Below are the code and all the weights of a small trained network. Each question names an input and a class and asks about switching units off, where a switched-off unit gives its printed mean instead of its output.

import numpy as np


def w(rows, s, z=0):
    codes = np.array(rows[::2]) - 128.0
    scale = np.full(codes.shape[1], s)
    scale[-1] = z or s
    return codes * scale


def norm(h):
    return h / np.sqrt((h * h).mean(-1, keepdims=True) + 1e-5)


def f(y):
    return y / 2 * (1 + np.tanh(0.7978845608 * (y + 0.044715 * y**3)))


def log_softmax(a):
    a = a - a.max(-1, keepdims=True)
    return a - np.log(np.exp(a).sum(-1, keepdims=True))


def net(x, mask):
    res = np.array(x, float).reshape(1, 8) / 4 @ E
    u = 0
    for l in range(4):
        y = f(norm(res) @ A[l][:, :-1].T + A[l][:, -1])
        res = res + np.where(mask[u : u + 5], y, B[l][:, -1]) @ B[l][:, :-1]
        u += 5
    return log_softmax(norm(res)[-1] @ U[:, :-1].T + U[:, -1])


A, B = {}, {}
E = w([
[187,216,160,244,161,68],'x0',
[179,81,193,141,2,120],'x1',
[130,130,130,129,129,127],'x2',
[129,128,129,128,130,131],'x3',
[87,217,156,99,69,193],'x4',
[131,125,129,131,129,130],'x5',
[128,127,129,127,130,124],'x6',
[202,122,204,54,191,150],'x7',
],0.0037)
A[0] = w([
[219,84,159,129,6,143,26],'0.n1',
[238,133,190,48,184,172,69],'0.n2',
[116,71,127,84,131,161,198],'0.n3',
[50,148,173,127,135,124,5],'0.n4',
[147,252,134,126,87,254,111],'0.n5',
],0.0044,0.0021)
B[0] = w([
[116,163,113,60,148,14,213],'0.n1',
[245,189,30,177,65,253,252],'0.n2',
[122,152,210,160,167,150,235],'0.n3',
[167,66,90,126,175,100,76],'0.n4',
[25,52,180,191,156,110,215],'0.n5',
],0.0048,0.0017)
A[1] = w([
[100,117,17,150,83,92,87],'1.n1',
[77,49,140,60,106,208,1],'1.n2',
[198,2,73,169,180,89,93],'1.n3',
[55,141,167,140,108,94,62],'1.n4',
[193,31,112,168,161,86,38],'1.n5',
],0.0058,0.0024)
B[1] = w([
[253,189,108,150,113,221,173],'1.n1',
[114,62,71,161,161,108,220],'1.n2',
[43,143,192,159,170,213,254],'1.n3',
[179,110,155,157,170,184,143],'1.n4',
[86,101,184,146,114,178,178],'1.n5',
],0.0057,0.0019)
A[2] = w([
[135,187,71,158,188,137,205],'2.n1',
[95,116,25,183,36,63,94],'2.n2',
[106,144,174,75,121,221,2],'2.n3',
[136,96,136,153,81,2,226],'2.n4',
[23,158,252,73,93,165,44],'2.n5',
],0.0041,0.00051)
B[2] = w([
[116,162,155,51,74,124,252],'2.n1',
[254,133,112,79,130,118,153],'2.n2',
[184,174,126,166,188,148,204],'2.n3',
[40,106,163,59,186,131,159],'2.n4',
[44,113,165,216,107,205,220],'2.n5',
],0.0051,0.0013)
A[3] = w([
[173,234,197,190,166,71,74],'3.n1',
[114,54,74,20,136,209,109],'3.n2',
[148,89,170,155,2,117,252],'3.n3',
[62,219,16,128,168,154,201],'3.n4',
[88,137,57,223,76,179,194],'3.n5',
],0.0059,0.0025)
B[3] = w([
[65,35,26,146,13,154,221],'3.n1',
[124,170,87,237,16,64,217],'3.n2',
[129,164,105,59,254,110,222],'3.n3',
[157,98,199,57,146,67,254],'3.n4',
[197,127,181,141,174,205,220],'3.n5',
],0.0056,0.0039)
U = w([
[74,114,190,183,167,187,251],'0',
[70,87,36,178,41,82,59],'1',
[255,179,85,106,133,164,54],'2',
[84,139,163,36,178,10,103],'3',
],0.011,0.0023)

Each question gives the input, the list of numbers given to net, and the class t.
The units are the neurons (one row each of A and B). Each row of codes is followed by its name. A weight is (code - 128) times the scale printed after its matrix; where a second scale follows, it is the last column's (A, B and U).
mask holds one flag per neuron, layer by layer. A switched-off neuron (its flag False) gives its mean, the last column of its row in B, instead of its output. The means were averaged over made-up inputs and are rounded, as every weight is.
A unit's drop is (log p(t) with every unit on - log p(t) with that unit switched off) / (log p(t) with every unit on - log p(t) with every unit switched off).
The circuit of an input: a set's keep is (log p(t) with only the set's units on - log p(t) with every unit switched off) / (log p(t) with every unit on - log p(t) with every unit switched off). Starting from the 12 units with the biggest drops (on a tie, the unit counted first), units are removed one at a time, each time the one whose removal leaves the highest keep (on an exact tie, the one counted first), for as long as the keep stays at least 0.8.
units of the circuit, in order: the units of the circuit, biggest drop first
top k neurons: the k neurons with the biggest drops, biggest first
top k neurons in layer l: the k neurons of layer l with the biggest drops, biggest first
input [-3,6,-8,7,-1,2,-5,5], class 3: units of the circuit, in order => 0.n1
input [-3,8,-7,0,5,1,-4,5], class 3: units of the circuit, in order => 0.n1, 3.n3
input [-2,0,-3,-2,6,0,-7,-8], class 2: top 2 neurons in layer 1 => 1.n3, 1.n1
input [-7,1,4,5,-6,5,6,5], class 1: top 2 neurons => 3.n2, 1.n2
input [7,2,0,-3,-1,1,7,6], class 1: top 2 neurons in layer 3 => 3.n1, 3.n5
input [-6,1,-1,-4,1,-8,-1,0], class 1: top 2 neurons => 1.n2, 3.n2
input [7,8,4,3,7,8,0,-2], class 3: units of the circuit, in order => 3.n3, 0.n2
input [6,5,-2,8,4,2,-1,3], class 1: top 2 neurons => 3.n1, 1.n3
input [-6,7,-7,-1,-7,8,6,-5], class 0: units of the circuit, in order => 1.n3, 3.n1
input [-6,5,1,-7,-5,3,-8,6], class 1: top 2 neurons => 3.n2, 3.n5
input [2,4,6,-2,-2,5,1,-4], class 2: units of the circuit, in order => 1.n1, 3.n3
input [-8,-8,3,-4,6,1,-5,8], class 1: top 2 neurons => 3.n2, 1.n3
input [-7,5,-8,4,5,-1,1,-8], class 2: top 3 neurons => 1.n1, 3.n5, 3.n3
input [2,-5,8,6,-3,1,7,-1], class 3: units of the circuit, in order => 3.n4
input [0,-6,-4,-4,-3,-2,2,-4], class 3: top 2 neurons => 3.n4, 0.n2
input [4,4,-7,-6,-7,2,-3,1], class 0: top 2 neurons => 1.n3, 1.n5
input [0,-7,1,-4,1,8,1,-8], class 2: units of the circuit, in order => 1.n1, 3.n5
input [-7,5,8,-7,7,3,-5,-5], class 0: top 2 neurons in layer 3 => 3.n5, 3.n1
input [-1,-5,7,-2,-6,1,2,-5], class 0: top 2 neurons => 1.n3, 0.n1
input [6,7,-6,-1,-1,-3,1,-2], class 3: units of the circuit, in order => 3.n3, 0.n2
input [7,-5,8,3,5,7,4,-5], class 1: top 3 neurons => 3.n1, 1.n3, 0.n2
